(in the rows, 128 means zero)
Each row of numbers stands for one element and depends on some of the facts below. Use the named rows to name the rest.

Facts:
(bemin, Λ, feskes); (bemin, Λ, fliflel); (brubrem, Λ, flebuskis); (brubrem, Λ, mefis); (desku, Λ, drister); (desku, Λ, vetur)
(desku, Λ, voklem); (desku, Λ, tudroruk); (diza, Λ, kleze); (diza, Λ, skotu); (diza, Λ, zuflol); (diza, Λ, drivil)
(drebrim, Λ, zere); (drebrim, Λ, pogro); (drebrim, Λ, nestok); (drubur, Λ, rumom); (drubur, Λ, faklel); (drubur, Λ, didren)
(dugi, Λ, drister); (dugi, Λ, voskon); (dumin, Λ, logre); (dumin, Λ, nestok); (dumin, Λ, trasis); (dumin, Λ, flosta)
(gita, Λ, lesti); (greloklon, Λ, pofisun); (greloklon, Λ, zanekas); (greloklon, Λ, flosta); (grini, Λ, gabik); (klafi, Λ, zuflol)
(klafi, Λ, klosabrim); (klomus, Λ, ravum); (klomus, Λ, flesem); (kotir, Λ, potalek); (kotir, Λ, flosta); (liber, Λ, zuzitrir)
(lipe, Λ, dramom); (lipe, Λ, menem); (lipe, Λ, keta); (lipe, Λ, flugraflen); (lipe, Λ, flosta); (miber, Λ, kluplir)
(miber, Λ, flaskulo); (miber, Λ, dridru); (miber, Λ, brestu); (miber, Λ, flasam); (miber, Λ, nagos); (niren, Λ, dolabar)
(niror, Λ, potalek); (niror, Λ, breguk); (niror, Λ, bome); (niror, Λ, trasis); (nizim, Λ, mitel); (plaruska, Λ, skotu)
(plaruska, Λ, tidran); (plaruska, Λ, pobrom); (pluzoka, Λ, drister); (pluzoka, Λ, nubro); (pluzoka, Λ, tidran); (pluzoka, Λ, bome)
(reskek, Λ, rori); (reskek, Λ, dotutil); (rikles, Λ, togruses); (skamesko, Λ, zere); (skamesko, Λ, bome); (skamesko, Λ, rozel)
(solur, Λ, skotu); (solur, Λ, zuzitrir); (stafa, Λ, pedibin); (stafa, Λ, ravum); (stafa, Λ, ledin); (stafi, Λ, drister)
(stafi, Λ, stufliflon); (stafi, Λ, ledin); (subru, Λ, sevel); (subru, Λ, brodrir); (tebror, Λ, flugraflen); (tebror, Λ, grineflar)
(teras, Λ, rifam); (teras, Λ, flugraflen); (teras, Λ, grineflar); (tomil, Λ, ravum); (tomil, Λ, flugraflen); (tomil, Λ, mufa)
(tomil, Λ, trasis); (treska, Λ, trasis); (treska, Λ, drivil); (trolur, Λ, zere); (trolur, Λ, voskon); (trolur, Λ, tiflak)
(zaklek, Λ, nagos); (zaklek, Λ, drivil); (zovivo, Λ, gabik); (zovivo, Λ, klosabrim); (zovivo, Λ, plinek); (bigru, Φ, feskes)
(brade, Φ, petil); (brubrem, Φ, breguk); (deskebol, Φ, vegim); (drabel, Φ, gabik); (dramom, Φ, skene); (dregrugon, Φ, miber)
(dridru, Φ, dotutil); (droti, Φ, tebror); (drubur, Φ, pogro); (dugi, Φ, voklem); (dumin, Φ, bigru); (faklel, Φ, zovivo)
(feskes, Φ, ravum); (festagun, Φ, klebror); (fimur, Φ, trolal); (flamutro, Φ, kluplir); (flaskulo, Φ, zaklek); (gabik, Φ, rumom)
(giruk, Φ, tudroruk); (gita, Φ, mufa); (goflas, Φ, trolur); (greloklon, Φ, vetur); (grineflar, Φ, rori); (grusa, Φ, grobo)
(ketak, Φ, zere); (klafi, Φ, flaskulo); (klebror, Φ, klafi); (kleze, Φ, lotoklol); (klomus, Φ, nagos); (kluplir, Φ, vunu)
(kolos, Φ, stafi); (legreskem, Φ, lifegru); (lesti, Φ, potalek); (lifegru, Φ, dugi); (lipe, Φ, migrek); (lotoklol, Φ, nestok)
(menem, Φ, droti); (miber, Φ, bemin); (migrek, Φ, drabel); (mistis, Φ, drobral); (mizen, Φ, grusa); (motu, Φ, diri)
(nestok, Φ, sukikla); (niren, Φ, goflas); (nubro, Φ, trutol); (pedibin, Φ, brade); (petil, Φ, stufliflon); (plaruska, Φ, dregrugon)
(plinek, Φ, ledin); (pogro, Φ, greloklon); (ravum, Φ, trusil); (reskek, Φ, flugraflen); (rori, Φ, kogon); (rozel, Φ, plaruska)
(rumom, Φ, grini); (sevel, Φ, rifam); (stafa, Φ, voskon); (stafi, Φ, lesti); (stufliflon, Φ, kotir); (sukikla, Φ, faklel)
(tebror, Φ, trekor); (tiflak, Φ, zuzitrir); (togruses, Φ, kleze); (trasis, Φ, tridrin); (trekor, Φ, rikles); (trere, Φ, legreskem)
(tribrubem, Φ, giruk); (tridrin, Φ, kolos); (trogi, Φ, flosta); (trolal, Φ, trasis); (trolur, Φ, festagun); (trusil, Φ, didren)
(trutol, Φ, stafa); (tudroruk, Φ, motu); (vetur, Φ, mistis); (vogor, Φ, fimur); (voskon, Φ, mizen); (vunu, Φ, lofun)
(zaklek, Φ, tomil); (zanekas, Φ, sesik); (zovivo, Φ, vogor); (zuflol, Φ, tribrubem); (zuzitrir, Φ, nizim); (bemin, η, a)
(bigru, η, a); (bome, η, a); (brade, η, a); (breguk, η, b); (brestu, η, a); (brodrir, η, c)
(brubrem, η, d); (bubu, η, a); (deskebol, η, e); (desku, η, c); (didren, η, e); (diri, η, a)
(diza, η, c); (dolabar, η, a); (dotutil, η, b); (drabel, η, c); (dramom, η, e); (drebrim, η, e)
(dregrugon, η, e); (dridru, η, f); (drister, η, a); (drivil, η, a); (drobral, η, a); (droti, η, d)
(drubur, η, f); (dugi, η, a); (dumin, η, a); (faklel, η, e); (feskes, η, d); (festagun, η, b)
(fimur, η, a); (flamutro, η, a); (flasam, η, b); (flaskulo, η, a); (flebuskis, η, e); (flesem, η, c)
(fliflel, η, d); (flosta, η, d); (flugraflen, η, a); (gabik, η, c); (giruk, η, c); (gita, η, a)
(goflas, η, b); (greloklon, η, a); (grineflar, η, a); (grini, η, b); (grobo, η, f); (grusa, η, a)
(keta, η, b); (ketak, η, a); (klafi, η, d); (klebror, η, b); (klemir, η, b); (klepas, η, c)
(kleze, η, d); (klomus, η, a); (klosabrim, η, b); (kluplir, η, b); (kogon, η, e); (kolos, η, a)
(kotir, η, a); (lasezol, η, a); (ledin, η, a); (legreskem, η, e); (lesti, η, e); (liber, η, b)
(lifegru, η, c); (lipe, η, a); (lodon, η, a); (lofun, η, d); (logre, η, a); (lotoklol, η, a)
(mefis, η, b); (menem, η, b); (miber, η, a); (migrek, η, d); (mistis, η, f); (mitel, η, c)
(mizen, η, c); (motu, η, a); (mufa, η, f); (nagos, η, d); (nazok, η, d); (nestok, η, e)
(niren, η, c); (niror, η, b); (nizim, η, b); (noko, η, c); (nubro, η, a); (pedibin, η, b)
(petil, η, c); (plaruska, η, b); (plinek, η, a); (pluzoka, η, a); (pobrom, η, f); (pofisun, η, a)
(pogro, η, c); (potalek, η, f); (ravum, η, c); (reskek, η, c); (rifam, η, a); (rikles, η, a)
(rori, η, c); (rozel, η, d); (rozu, η, f); (rumom, η, b); (sesik, η, c); (sevel, η, d)
(skamesko, η, a); (skene, η, b); (skotu, η, f); (solur, η, f); (sopubu, η, c); (stafa, η, e)
(stafi, η, c); (stufliflon, η, a); (subru, η, a); (sukikla, η, b); (tebror, η, f); (teras, η, e)
(tidran, η, b); (tiflak, η, a); (togruses, η, d); (tomil, η, c); (trasis, η, a); (trekor, η, b)
(trere, η, a); (treska, η, d); (tribrubem, η, f); (tridrin, η, c); (trogi, η, d); (trolal, η, d)
(trolur, η, a); (trusil, η, f); (trutol, η, d); (tudroruk, η, d); (vegim, η, a); (vetur, η, b)
(vofes, η, b); (vogor, η, a); (voklem, η, b); (voskon, η, a); (vunu, η, b); (zaklek, η, b)
(zanekas, η, a); (zere, η, c); (zovivo, η, b); (zuflol, η, c); (zuzitrir, η, c)

Known rows:
[107 121 119  97 145 152 164 160 122  50  72 128 133 103 125 139 146 113
 153 144 117 138 133  93 110 140]: dugi
[125 112 102 107 148 161 164 139 123  67  90 116 158  89 134 150 130 122
 147 119 112 109 123 100 112 130]: trere
[124 110 100 108 150 162 162 135 124  63  90 117 156  92 133 151 127 120
 145 118 112 110 122 100 112 129]: flamutro
[123 107 122 112 143 161 140 145 139  73  82 104 159 112 126 128 132 136
 103  92 114 102 126 104 112 136]: drobral
[117 108 123 109 148 170 145 138 142  84 108  95 141 105 112 130 137 138
  99  92 113  89 136  90 115 113]: skene
[118 117 103 107 148 181 163 123 119  86  96 107 151  89 128 144 128 137
 158 109 112  93 142  91 110  97]: rumom
[135 117 126 151 124 174 140 149 145  86 134  79 132 107 124 142 142 151
 109  93 105  89 140  89 116 130]: keta
[132 117 128  64 144 155 173 133 105  69  73 121 160 103 142 160  86 140
 150 126 116 108 138 107 115 150]: giruk
[128  97 136  88 133 162 159 139 128  56  86  98 162 119 124 141  93 155
  93 101 122  95 133 111 119 172]: mitel
[126 105 118  72 158 142 190 113 109  19 112 119 158  89 147 164 105 189
 108 134 132 125 108  96 109 166]: tridrin
[127  98 135  86 133 162 159 135 125  54  85  96 163 122 125 141  93 153
  94  96 123  94 134 112 122 170]: brodrir
[119 100 132  98 131 154 175 152 125  42 100 102 143  93 122 147 127 139
 162 139 109 111 157  99 118 147]: rozel
[107 101 128  89 178 113 195 240 174  68 150  70 141  97  88 169  97 138
 169 159 123  68 141  61 138 108]: stafa
[120 103 159  82 169 175 160 172 185  64 112  55 162  86  94 126  95 183
 120 119 109  64 153  92 134  96]: flebuskis
[123 109 148  73 179 165 177 171 167  62 118  72 157  70 100 149  93 167
 156 149 107  75 150  86 132  86]: deskebol
[144 112 148 130 153 175 171 148 171  35 138  49 146  82  68 140  88 133
 188 163  76  87 167  86 152 109]: nestok
[129  74 121 148 152 179 146 137 159  81  98  89 155 117 103 118 190 133
 110 105  82  85 146  87 103  80]: skotu

Rows to name:
No name comes twice in this set of rows, the named rows included.
[131 117  90 121 150 177 158  96 133  49 119  97 142  90  86 144 111  84
 151 121  90 104 136  89 137 111]  sukikla
[151  73 135  81 142 156 186 126 108  60  84 121 169 123 134 173 112 139
 131 139  95 100 144 107 109 147]  zuflol
[126 104 110  77 162 143 180 110 132   6 135 103 153  70 127 154 116 170
 117 130 117 120 120  92 121 147]  trolal
[115  97 136 153 178 150 155 119 130 101 104  95 146 103  99 130 151 141
 108  82  99  72 146  99 111 132]  flasam
[128 101 116  82 143 157 172 133 129  47 101 101 160  82 125 152 101 131
 152 121 108  93 147 104 126 135]  togruses
[140 119 164  93 133 136 145 173 131  66 109 106 127 114 128 167 101 138
  82 128 118 111 127 103 119 184]  tomil
[108  94 125 140 115 180 155 148 134  45  72  94 147 132 112 106 162 141
 117 109 113 116 148 103 109 151]  drister
[129 114 139  98 123 160 178 141 102  53  82 112 147 111 137 156 102 146
 166 137 112 116 150 106 115 172]  pogro
[128 126 115 117 145 146 154 158 130  64 102 114 139  90 132 160 133 118
 144 131 111 124 121  94 112 140]  klomus
[137  77 131  85 140 157 186 127 109  50  85 116 165 121 131 167 107 138
 130 136 103 102 139 107 111 152]  zuzitrir

Now the same elements, written a new way:
Named rows:
[132 147 105 165 135  80 106 116 120 120 138  92 129 144 111 118 135 135
 102 110  53 191 112 107  82  98  98 139 159  98  89 102]: flamutro
[132 110 102 174 152 117 102 129 109 104 126 102 136 125 105 146 155 146
 109 135  60 177 111 141  59  87  86 151 150 109  95  91]: zanekas
[153 114 112 133 143 132 107 115 136  98 155 106 151 174 132 125 143 166
 104 140  73 156  73 148  63 128  85 184 121 145 102 133]: bemin
[126 114 105 156 158  99 109 118 107 103 133  95 140 140 111 138 147 154
 105 123  56 181  85 140  49 102  91 183 134 132 109  94]: bigru
[142 131  82 174 127 100 123 125 118 108 137  98 101 147 127 155 140 140
 108 154  94 168 118 148  70  94  68 125 120 111 120 124]: ketak
[130 105 130 143 145 105 115 137 114  98 151 118 152 182 120 123 145 161
 116 126  65 174 105 139  53 136 110 174 124 124 113 131]: drobral
[114 105  70 154 147  86 151 127 121  93 126  84  90 142  91 166 149 157
 109 143  57 186 102 168  55 108  69 135 134 111 135 101]: gita
[130  96 118 151 136 109 116 143 122 109 143 113 139 163 106 121 147 165
 124 106  50 175 116 122  63 124 110 163 135 105  98 129]: dugi
[137 126 115 159 116 138  91 140 106 113 100 120 122 147 109 142 155 167
  88 143  79 175  69 135  77 110 126 148 134 124 106  95]: klosabrim
[115 128 121 134 108 101 111 142 113 101 101 112 118 179 109 140 152 173
  84 125  78 189  44 123  58 138 121 193 106 151 138 108]: grini
[118 138 124 153 128  57 147 131 116 110 123 133 139 140 112 138 124 162
 102 122  78 183  94 150  86 107  78 199 143 165 116  83]: drabel
[133 130 124 158 139  88 138 128 108 114 139 144 149 130 112 136 123 170
 110 128  79 165 106 158  96 104  95 171 156 152 102  85]: flesem
[123 119 124 150 129  85 143 130 117 120 138 145 145 133 106 132 124 179
 113 122  74 168 106 148  97 107  95 180 149 151 105  92]: sopubu
[149 122  89 162 108 107 106 126 107 121 100  84 125 105 105 116 138 162
 121 166  89 171  55 148 102  98  91 149 141  99  80  55]: rozel
[137  66  85 144 134 135  76 127  93  75 132  43 141 133 136 112 167 159
 134 156  64 195  68 155  45 140  92 130 142  66  90  82]: faklel
[150  83  84 135 121 130  87 104 104  89 123  35 136 159 138 112 160 152
 130 166  82 185  63 140  50 128  95 140 113  77 100  93]: dregrugon
[143 128 100 165 128  99 105 156 114 102 122  91 107 173 105 136 147 141
 109 154  76 176  82 140  47 107  98 162 108 106 114 125]: tribrubem

Which element is each row?
No name comes twice in this set of rows, the named rows included.
[129 143 121 163 147  86 138 132 103 124 133 152 164 130 119 144 129 191
 121 145  86 156  97 129  86 109  85 180 155 145 106  87]  brodrir
[119 139 128 153 149  73 134 113 106 109 130 133 160 119 105 128 126 167
 100 119  69 175  88 159  86  99  93 196 159 162 100  65]  ravum
[120 109 140 138 144  86 139 129 110 110 147 151 167 145 110 123 125 184
 112 115  70 168  90 159  84 126 110 201 145 165 109  91]  sesik
[148 116 108 163 146 124 109 124 103 107 151 111 137 157 125 132 143 158
 118 153  77 159 113 149  74 118 101 127 138 111 102 116]  voskon
[143 101 121 152 160 121  90 145 103 103 137 107 146 167 106 121 149 164
 118 149  65 164  65 152  37 125 133 174 118 112 100 107]  potalek
[143 101 111 151 118 108 104 139 104 114 104  96 147 123 106 112 144 176
 127 151  81 171  58 154  91 115 107 171 138 104  83  61]  kleze
[130 123 119 154 126  98 145 124 119 124 148 149 141 138 113 129 119 184
 119 134  86 156 114 155 103 113  96 151 147 149 101 102]  mizen
[140  99 102 136  95  97 121 142 118 113 106  96 133 146 101 110 138 180
 128 139  77 176  56 141  88 125 100 184 119 107  92  80]  treska
[153  70  97 134 111 133  84 142 106  86 125  54 148 164 130  96 168 148
 136 140  65 192  90 116  51 141 109 146 128  54  84 106]  legreskem
[131 155 122 148 105 108  89 131 116 123 105 107 125 165 103 112 144 158
  84 117  63 193  67 102  95 118 145 138 150 113  96  95]  vunu
[149 107  98 145 101 113 114 137 115 117 113 100 138 140 113 102 136 177
 130 158  91 166  64 152 101 130 102 148 125  97  90  84]  trutol
[110 139 104 158 117 107  96 151 100  95  98 103 109 142 111 150 156 156
  81 143  76 192  52 147  64 120 108 153 151 134 115  83]  rumom
[180  71 104 137 121 128  94 107  96  84 114  61 151 167 127 100 164 121
 125 163  82 190  96 143  59 116 112 141 110  70  94  83]  flebuskis
[145 121  88 177 142 125 108 128 109 109 139 107 126 130 116 139 148 146
 117 151  76 159 122 141  78  94  89 119 146 104  95 112]  nubro

